[ -6  -7  14   0  12   3  -2 -23  -5   8  -2   5  -4 -41  -4  31   2  -7
   8  11 -48 -16  16  -3  10  20   1]	E, Q62
[-11  -5 -70   6   2  24   0 -14   6  12  -6  13  17 -22  -7 -14  -8  -7
  19   5 -19 -18   2  11  13  -7 -23]	H, Q223
[ -2 -10 -51 -26  11  11  -4  -9  -4  27 -12  -3 -11 -23   2  -2 -13  -9
   7  15 -12  -8 -20   4   6   1 -25]	E, Q223
[  1 -22 -36 -10   2  -1  10 -17   4  34  -2  -2  -2  -5  -4 -11  18 -11
  -7  -6 -40 -12  53  -2   5  -2  32]	E, Q221
[-15  -6 -25 -15   8 -18   1  -3  -6  13  -2  15 -19 -47 -12  26   4  -3
  12  17 -35 -15   7 -15  17  19   3]	E, Q62
[-10  11   5 -23   2  -7  -2  -1   0   9  -1   2 -16 -53   3  13  13   1
  13  12 -33  -6  20 -16  10  15 -32]	E, Q62
[ -7 -11  -2 -11  -6 -11  -4   1  -2  11  -6   2  10 -19  -1  19   3   2
   8   9 -27  -6  33  -4  14  21  -4]	E, Q62
[-12  19 -25  -1 -15  -3   3  -7  20  23  15  -3  -8   6  -9 -24  17   6
   9 -11 -34  -4  93   4  -3  12   9]	H, Q221
[  1   1  55  -2   0 -22   1 -17  -8 -20  -2  10 -21 -28  -4  13  19   9
   6   7 -23 -11   4  -5   5  30  29]	E, Q949
[-14 -22 -31  11  15  25   4  -8   0 -10   3   9  14 -30   5  23  -8  -1
   9  -1 -22 -14 -31   2   0   1 -24]	H, Q957
[ -3 -39 -52 -15  11  -2  -1  -1  -6  22 -12   9   9 -28  -4  37  -3  -8
   6   8 -36  -9 -14   0   8  -5 -10]	E, Q223
[  4   9  -4 -11   0 -22   4 -33   0  45 -14  -4 -11 -28 -10 -43  12  -6
   6   3 -48 -10  99   6   6  17  19]	E, Q221
[ -8  27 -17 -16   3 -10  -2 -15   4  38  -9  -2  -9 -23  -1 -55  20   3
  10  11 -33  -5  82   2   3  20   9]	E, Q221
[-10  -1 -49   5  15  22   4 -13  -3  -8 -11   4   7 -40  -1   7  -3 -17
  12   3   9  -6 -77  18   9  -1  -6]	E, Q957
[ -5 -29  -8 -22  11 -10   5  -4  -1  21  -1  12 -11 -31   2  14   7   4
   7   0 -45 -10  25  -5   8  11 -16]	E, Q62
[  2 -38 -47  -3  11  17   3  -2   0  14 -11  -5  -2 -12  -6  39 -11 -23
  -4   3  -6  -1 -38   3  -3 -18   5]	E, Q957
[ -8 -25 -45  -2  21  25  -4 -18 -11 -14  -6   7  -4 -60   6  48 -11 -13
  16  23 -17 -10 -61   6  15  -6 -18]	E, Q957
[ -5 -26  19 -17  13 -22  -2 -13   0   7  -2  20 -12 -28  -3  10  10  -1
  11   4 -55  -7  56  -7  13  14  -9]	E, Q62
[  4  19 -20  -8  -7  -5  -2 -16  27  24 -15  -5 -12   2  -4 -38  12   1
   2   1 -33  -2  55   0   5   8  22]	H, Q221
[-13 -18 -34   1   1  12  -3   4  -5 -13 -42  -7   3 -25  -5  51  -9 -17
   8   7  18   0 -92   4   7  -9   4]	E, Q957
[ -7  12  29   5  -5  -6   4 -16  13 -17 -36   3 -26 -33  -8  38   3  -1
   9   3 -10  -3  37   1  17  35  39]	E, Q949
[ -5  13 -62  -2   4  20   1  -8  -2  23  -8  -9   6 -27   5 -10   8  -4
  14  11  10  -8 -24  12  22   0  -5]	E, Q223
[ 10   2 -10  -7   8 -19   1 -31   4  25  -9  26   6 -29  -8 -40  15  22
   0   1 -53  -5 106   3   7   8   0]	E, Q221
[-12 -38 -15 -32  10 -12  -2  12   2  10   3  12  -6  -8 -15  32  -8  15
  10  11 -47  -4  49  -4   3  14 -20]	E, Q62
[ -1 -37  10   2   6  -1   1 -26  -5  -3  -9  18   5 -42   4   6   4 -14
   2   1 -21 -13 -30   9   3   4  -1]	E, Q957
[  1  16 -27 -18   1 -13   1  -7  -8  32   2  -3   0 -23   5 -34  12   2
   3  19 -19 -11  31   5  11   7  14]	E, Q221
[-10  -1 -58   5  12  25  -2  -3   3  15 -12  -3  17  -2   6 -12  -4 -15
   5  -1  -1   4 -25   7  -9  -7 -19]	H, Q957
[ -7   3 -28 -31   3 -24   2 -12   9  27  -4  11 -13  -8 -10 -32  10   9
   3   4 -29  -1  61  -6   8  19   0]	E, Q221
[-18  -7 -26 -21   0   0   2  12   5   0  -4   3 -23 -21  -4  35  -1  -7
  18   7 -23  -6  21  11  11  10  -9]	H, Q62
[ -4   7 -41 -20 -15  -8 -10 -13  24  30  -6  16 -18 -12  -8 -17  15  -2
   5  -2 -32  -5  64  -7  10  19  14]	H, Q221
[ -7 -47 -41  -2  16  19  14  -8  -2   5 -11   4  10 -25   3  31 -13 -19
   0   9 -28 -12 -31  -5   5 -11 -19]	E, Q223
[ -2 -10 -26  19  -1  21  -3 -34   3  -7 -16   3   8 -28   1  10  -9  -9
  -1   4   3  -9 -45  11   8 -14  -1]	E, Q957
